Below is a small trained network, with its code and all its weights. Each question gives an input and a class and asks what happens when units are switched off, that is, made to give their printed mean instead of their output.

import numpy as np


def w(rows, s, z=0):
    codes = np.array(rows[::2]) - 128.0
    scale = np.full(codes.shape[1], s)
    scale[-1] = z or s
    return codes * scale


def f(y):
    return np.maximum(y, 0)


def log_softmax(a):
    a = a - a.max(-1, keepdims=True)
    return a - np.log(np.exp(a).sum(-1, keepdims=True))


def net(x, mask):
    res = np.array(x, float).reshape(1, 3) / 4 @ E
    y = f(res @ A[0][:, :-1].T + A[0][:, -1])
    res = res + np.where(mask, y, B[0][:, -1]) @ B[0][:, :-1]
    return log_softmax(res[-1] @ U[:, :-1].T + U[:, -1])


A, B = {}, {}
E = w([
[177,134,253,7,164,66],'x0',
[172,111,151,251,195,84],'x1',
[100,145,147,91,151,208],'x2',
],0.011)
A[0] = w([
[133,122,141,156,157,75,160],'neuron 1',
[105,142,108,115,97,180,211],'neuron 2',
[146,141,141,142,157,88,53],'neuron 3',
[149,85,111,124,125,107,121],'neuron 4',
[129,129,111,156,73,6,173],'neuron 5',
[150,133,185,166,177,106,66],'neuron 6',
[118,123,193,120,204,127,210],'neuron 7',
[152,119,187,117,188,125,237],'neuron 8',
[119,130,166,101,113,162,115],'neuron 9',
[139,125,112,170,122,85,254],'neuron 10',
[131,143,149,44,125,142,135],'neuron 11',
[106,113,128,143,127,117,107],'neuron 12',
[100,123,100,61,78,192,195],'neuron 13',
[129,117,180,97,116,143,151],'neuron 14',
[146,159,116,114,93,123,29],'neuron 15',
[138,154,171,118,145,102,78],'neuron 16',
[104,134,132,85,125,161,228],'neuron 17',
],0.019,0.0027)
B[0] = w([
[188,140,139,163,68,97,201],'neuron 1',
[83,86,206,95,20,154,210],'neuron 2',
[209,104,131,145,116,164,177],'neuron 3',
[195,151,111,54,132,208,154],'neuron 4',
[196,203,23,80,105,58,234],'neuron 5',
[228,69,200,126,109,115,212],'neuron 6',
[185,82,185,138,241,69,220],'neuron 7',
[148,131,153,134,248,141,225],'neuron 8',
[75,137,91,95,158,150,178],'neuron 9',
[109,249,85,221,109,203,215],'neuron 10',
[7,123,104,109,213,146,235],'neuron 11',
[97,120,80,195,130,97,150],'neuron 12',
[102,20,174,26,34,84,252],'neuron 13',
[98,179,147,86,189,152,196],'neuron 14',
[127,121,173,48,125,174,147],'neuron 15',
[107,107,114,209,185,130,189],'neuron 16',
[72,99,108,43,113,104,198],'neuron 17',
],0.019,0.015)
U = w([
[87,120,135,115,227,140,38],'0',
[228,102,202,209,171,128,174],'1',
[195,212,45,146,95,113,112],'2',
[93,62,154,83,67,136,253],'3',
[94,128,150,255,113,232,69],'4',
],0.0095,0.0024)

Each question gives the input, the list of numbers given to net, and the class t.
The units are the neurons (one row each of A and B). Each row of codes is followed by its name. A weight is (code - 128) times the scale printed after its matrix; where a second scale follows, it is the last column's (A, B and U).
mask holds one flag per neuron, in row order. A switched-off neuron (its flag False) gives its mean, the last column of its row in B, instead of its output. The means were averaged over made-up inputs and are rounded, as every weight is.
A unit's drop is (log p(t) with every unit on - log p(t) with that unit switched off) / (log p(t) with every unit on - log p(t) with every unit switched off).
The circuit of an input: a set's keep is (log p(t) with only the set's units on - log p(t) with every unit switched off) / (log p(t) with every unit on - log p(t) with every unit switched off). Starting from the 12 units with the biggest drops (on a tie, the unit counted first), units are removed one at a time, each time the one whose removal leaves the highest keep (on an exact tie, the one counted first), for as long as the keep stays at least 0.8.
circuit, biggest first: the units of the circuit, biggest drop first
top k neurons: the k neurons with the biggest drops, biggest first
drop when u is switched off: that unit's drop, to one decimal
input [-7,7,1], class 4: circuit, biggest first	(neuron 10)
input [6,-8,5], class 0: top 4 neurons	(neuron 11; neuron 14; neuron 9; neuron 8)
input [5,1,0], class 1: top 3 neurons	(neuron 6; neuron 7; neuron 17)
input [-7,3,-1], class 2: top 2 neurons	(neuron 11; neuron 16)
input [-6,2,-1], class 4: top 4 neurons	(neuron 5; neuron 10; neuron 17; neuron 1)
input [3,-5,-5], class 0: top 3 neurons	(neuron 11; neuron 2; neuron 6)
input [-3,0,-1], class 2: top 3 neurons	(neuron 13; neuron 11; neuron 16)
input [-2,7,0], class 1: top 2 neurons	(neuron 6; neuron 17)
input [-7,2,-1], class 4: top 2 neurons	(neuron 5; neuron 10)
input [-4,2,3], class 4: drop when neuron 5 is switched off	0.5
input [-1,5,5], class 1: drop when neuron 6 is switched off	0.0
input [-2,6,-1], class 2: drop when neuron 10 is switched off	0.2
